Here is a tiny trained network, its code and every weight. The questions are about switching its units off for an input and a class, where a switched-off unit gives its printed mean instead of its output.

import numpy as np


def w(rows, s, z=0):
    codes = np.array(rows[::2]) - 128.0
    scale = np.full(codes.shape[1], s)
    scale[-1] = z or s
    return codes * scale


def f(y):
    return np.maximum(y, 0)


def log_softmax(a):
    a = a - a.max(-1, keepdims=True)
    return a - np.log(np.exp(a).sum(-1, keepdims=True))


def net(x, mask):
    res = np.array(x, float).reshape(1, 8) / 4 @ E
    y = f(res @ A[0][:, :-1].T + A[0][:, -1])
    res = res + np.where(mask, y, B[0][:, -1]) @ B[0][:, :-1]
    return log_softmax(res[-1] @ U[:, :-1].T + U[:, -1])


A, B = {}, {}
E = w([
[128,127,128,129,129,127,130,127,131],'x0',
[87,156,140,125,170,130,238,110,35],'x1',
[78,197,176,96,214,58,120,122,211],'x2',
[254,108,139,64,133,73,163,149,122],'x3',
[128,129,127,133,128,127,128,124,127],'x4',
[114,156,219,190,80,64,86,216,67],'x5',
[90,55,146,79,183,159,104,199,109],'x6',
[157,152,23,198,202,94,95,182,93],'x7',
],0.0066)
A[0] = w([
[109,104,218,76,75,156,140,94,148,94],'n0',
[167,113,62,65,185,176,179,58,169,92],'n1',
[25,172,125,212,117,173,84,112,144,127],'n2',
[195,123,146,72,141,79,186,128,97,116],'n3',
[98,171,180,116,204,54,120,110,206,93],'n4',
[93,150,151,125,163,150,240,115,30,126],'n5',
[85,183,167,90,190,57,124,130,199,90],'n6',
[163,194,108,177,67,88,147,36,166,229],'n7',
[88,136,151,115,150,126,242,99,18,118],'n8',
[111,154,210,177,86,63,113,195,43,72],'n9',
[145,201,117,184,52,104,156,55,133,212],'n10',
[93,107,222,71,69,150,149,106,145,103],'n11',
[31,168,122,181,125,175,93,91,151,131],'n12',
[173,159,195,151,95,45,123,195,91,99],'n13',
[159,80,118,150,81,131,27,145,196,94],'n14',
[137,84,135,123,106,136,29,149,202,125],'n15',
[238,137,146,59,147,60,166,151,140,112],'n16',
[185,225,98,179,70,98,160,66,168,208],'n17',
[132,131,40,194,236,82,78,209,79,104],'n18',
[255,121,147,67,145,38,179,163,130,95],'n19',
[141,102,47,65,174,206,188,33,183,89],'n20',
[127,148,199,166,94,91,120,193,69,53],'n21',
[180,95,121,134,63,143,36,139,205,111],'n22',
[127,87,40,54,179,198,180,35,190,103],'n23',
[93,116,230,77,68,152,152,105,157,82],'n24',
[108,178,153,117,213,49,123,130,201,91],'n25',
[47,167,123,158,122,160,129,121,102,124],'n26',
[76,11,156,44,215,179,80,222,109,255],'n27',
[24,164,120,195,123,169,83,105,140,113],'n28',
[230,131,143,83,122,59,143,132,142,148],'n29',
[188,33,77,164,31,217,130,128,25,87],'n30',
[193,58,77,167,34,220,129,116,61,107],'n31',
[109,98,207,78,84,154,145,87,142,81],'n32',
[94,164,139,125,164,141,230,117,22,114],'n33',
[145,146,28,212,216,57,92,184,80,97],'n34',
[142,122,19,124,202,164,137,103,150,120],'n35',
[160,123,119,130,57,126,31,121,213,155],'n36',
[105,196,165,95,204,57,113,107,209,95],'n37',
],0.0053,0.0051)
B[0] = w([
[219,208,64,169,110,176,158,54,205,174],'n0',
[110,124,221,194,71,98,18,161,133,176],'n1',
[147,32,128,134,156,170,119,60,76,207],'n2',
[124,71,114,145,153,142,107,76,116,166],'n3',
[67,164,80,62,49,132,147,127,47,188],'n4',
[104,119,81,149,200,11,130,111,210,209],'n5',
[63,171,84,64,41,133,143,122,54,186],'n6',
[147,122,197,96,193,169,183,239,114,226],'n7',
[99,118,81,140,195,24,131,104,207,208],'n8',
[115,156,215,211,67,82,14,150,172,201],'n9',
[139,103,191,104,195,170,185,223,123,220],'n10',
[223,206,62,180,109,188,156,64,207,182],'n11',
[142,31,139,131,153,166,110,73,64,200],'n12',
[129,101,194,186,100,124,42,113,128,190],'n13',
[90,117,65,131,193,24,176,89,185,175],'n14',
[86,108,78,106,209,47,184,125,178,182],'n15',
[124,41,123,146,134,180,98,44,62,176],'n16',
[133,118,207,91,189,186,196,251,112,218],'n17',
[212,222,71,145,82,211,174,71,189,211],'n18',
[124,18,108,149,126,184,78,16,64,180],'n19',
[100,148,223,192,58,69,5,185,136,191],'n20',
[98,155,191,191,67,88,30,147,147,173],'n21',
[89,112,88,122,194,34,144,108,173,180],'n22',
[114,152,241,203,58,78,8,197,134,197],'n23',
[207,185,75,161,102,182,140,70,185,179],'n24',
[63,167,85,65,47,129,146,112,54,185],'n25',
[145,58,131,146,159,133,112,82,104,180],'n26',
[167,155,216,105,178,208,218,253,130,254],'n27',
[151,18,128,129,153,177,104,45,66,197],'n28',
[117,21,117,122,166,173,100,63,66,179],'n29',
[26,194,67,50,52,81,166,142,64,211],'n30',
[20,183,66,41,66,84,158,146,58,204],'n31',
[204,214,60,166,89,178,154,56,198,166],'n32',
[108,115,72,146,201,14,127,102,210,204],'n33',
[228,212,62,158,77,209,162,55,188,209],'n34',
[149,178,192,182,63,145,65,158,159,178],'n35',
[113,110,100,119,189,51,160,136,169,195],'n36',
[50,169,76,48,58,133,137,130,41,193],'n37',
],0.0047,0.007)
U = w([
[115,149,199,197,66,83,21,149,142,75],'0',
[53,178,67,45,51,108,152,119,55,73],'1',
[222,206,75,168,108,192,157,68,190,84],'2',
[97,100,84,135,223,2,150,104,189,89],'3',
[139,8,130,140,161,186,97,44,59,92],'4',
[138,133,142,120,150,140,147,155,126,254],'5',
[134,124,141,119,150,136,143,151,127,254],'6',
[140,136,185,103,185,190,188,226,124,97],'7',
],0.0097,0.0059)

Each question gives the input, the list of numbers given to net, and the class t.
The units are the neurons (one row each of A and B). Each row of codes is followed by its name. A weight is (code - 128) times the scale printed after its matrix; where a second scale follows, it is the last column's (A, B and U).
mask holds one flag per neuron, in row order. A switched-off neuron (its flag False) gives its mean, the last column of its row in B, instead of its output. The means were averaged over made-up inputs and are rounded, as every weight is.
A unit's drop is (log p(t) with every unit on - log p(t) with that unit switched off) / (log p(t) with every unit on - log p(t) with every unit switched off).
The circuit of an input: a set's keep is (log p(t) with only the set's units on - log p(t) with every unit switched off) / (log p(t) with every unit on - log p(t) with every unit switched off). Starting from the 12 units with the biggest drops (on a tie, the unit counted first), units are removed one at a time, each time the one whose removal leaves the highest keep (on an exact tie, the one counted first), for as long as the keep stays at least 0.8.
units of the circuit, in order: the units of the circuit, biggest drop first
unit that matters most: the unit with the biggest drop
k most important neurons: the k neurons with the biggest drops, biggest first
input [6,-6,-5,6,1,-8,-2,0], class 0: units of the circuit, in order => (n23, n20)
input [1,1,6,-3,8,-8,2,-8], class 0: units of the circuit, in order => (n23, n20)
input [-6,4,-4,-5,3,-5,7,4], class 7: most important neuron => (n27)
input [3,-8,-7,-5,1,-8,3,3], class 0: 4 most important neurons => (n23, n20, n35, n1)
input [4,4,3,-1,-2,-4,5,6], class 2: 2 most important neurons => (n18, n34)
input [5,-8,4,-7,-4,2,2,1], class 3: 4 most important neurons => (n15, n14, n36, n22)
input [-5,7,-1,6,-6,-2,4,-6], class 3: units of the circuit, in order => (n8, n5)
input [0,-5,-4,3,0,4,7,7], class 2: 2 most important neurons => (n18, n34)
input [2,-6,1,1,-8,-6,-8,5], class 6: units of the circuit, in order => (n17, n7)
input [0,-2,2,-6,-6,-7,5,-4], class 0: 2 most important neurons => (n23, n20)
input [-6,5,7,-5,-1,6,4,6], class 1: units of the circuit, in order => (n25, n6)
input [7,-7,6,5,-5,1,5,8], class 2: units of the circuit, in order => (n18, n34)
input [5,2,4,8,2,4,8,-5], class 4: units of the circuit, in order => (n19, n16)
input [-6,-8,-3,-4,-8,-7,5,-6], class 3: unit that matters most => n15
input [8,-7,3,-6,5,-7,-8,-4], class 5: units of the circuit, in order => (n7, n17)
input [6,5,8,6,-2,-6,5,-7], class 1: units of the circuit, in order => (n37, n6)
input [-6,-2,8,-3,5,-7,5,3], class 1: units of the circuit, in order => (n37, n25)
input [5,7,2,-3,-3,2,6,4], class 3: units of the circuit, in order => (n33, n5)
input [-6,-5,0,-2,2,-7,-8,1], class 7: 4 most important neurons => (n17, n7, n10, n9)
input [-3,1,-5,-1,4,-7,3,8], class 2: 3 most important neurons => (n18, n34, n9)
input [0,2,4,-8,1,0,3,-7], class 4: 2 most important neurons => (n12, n28)
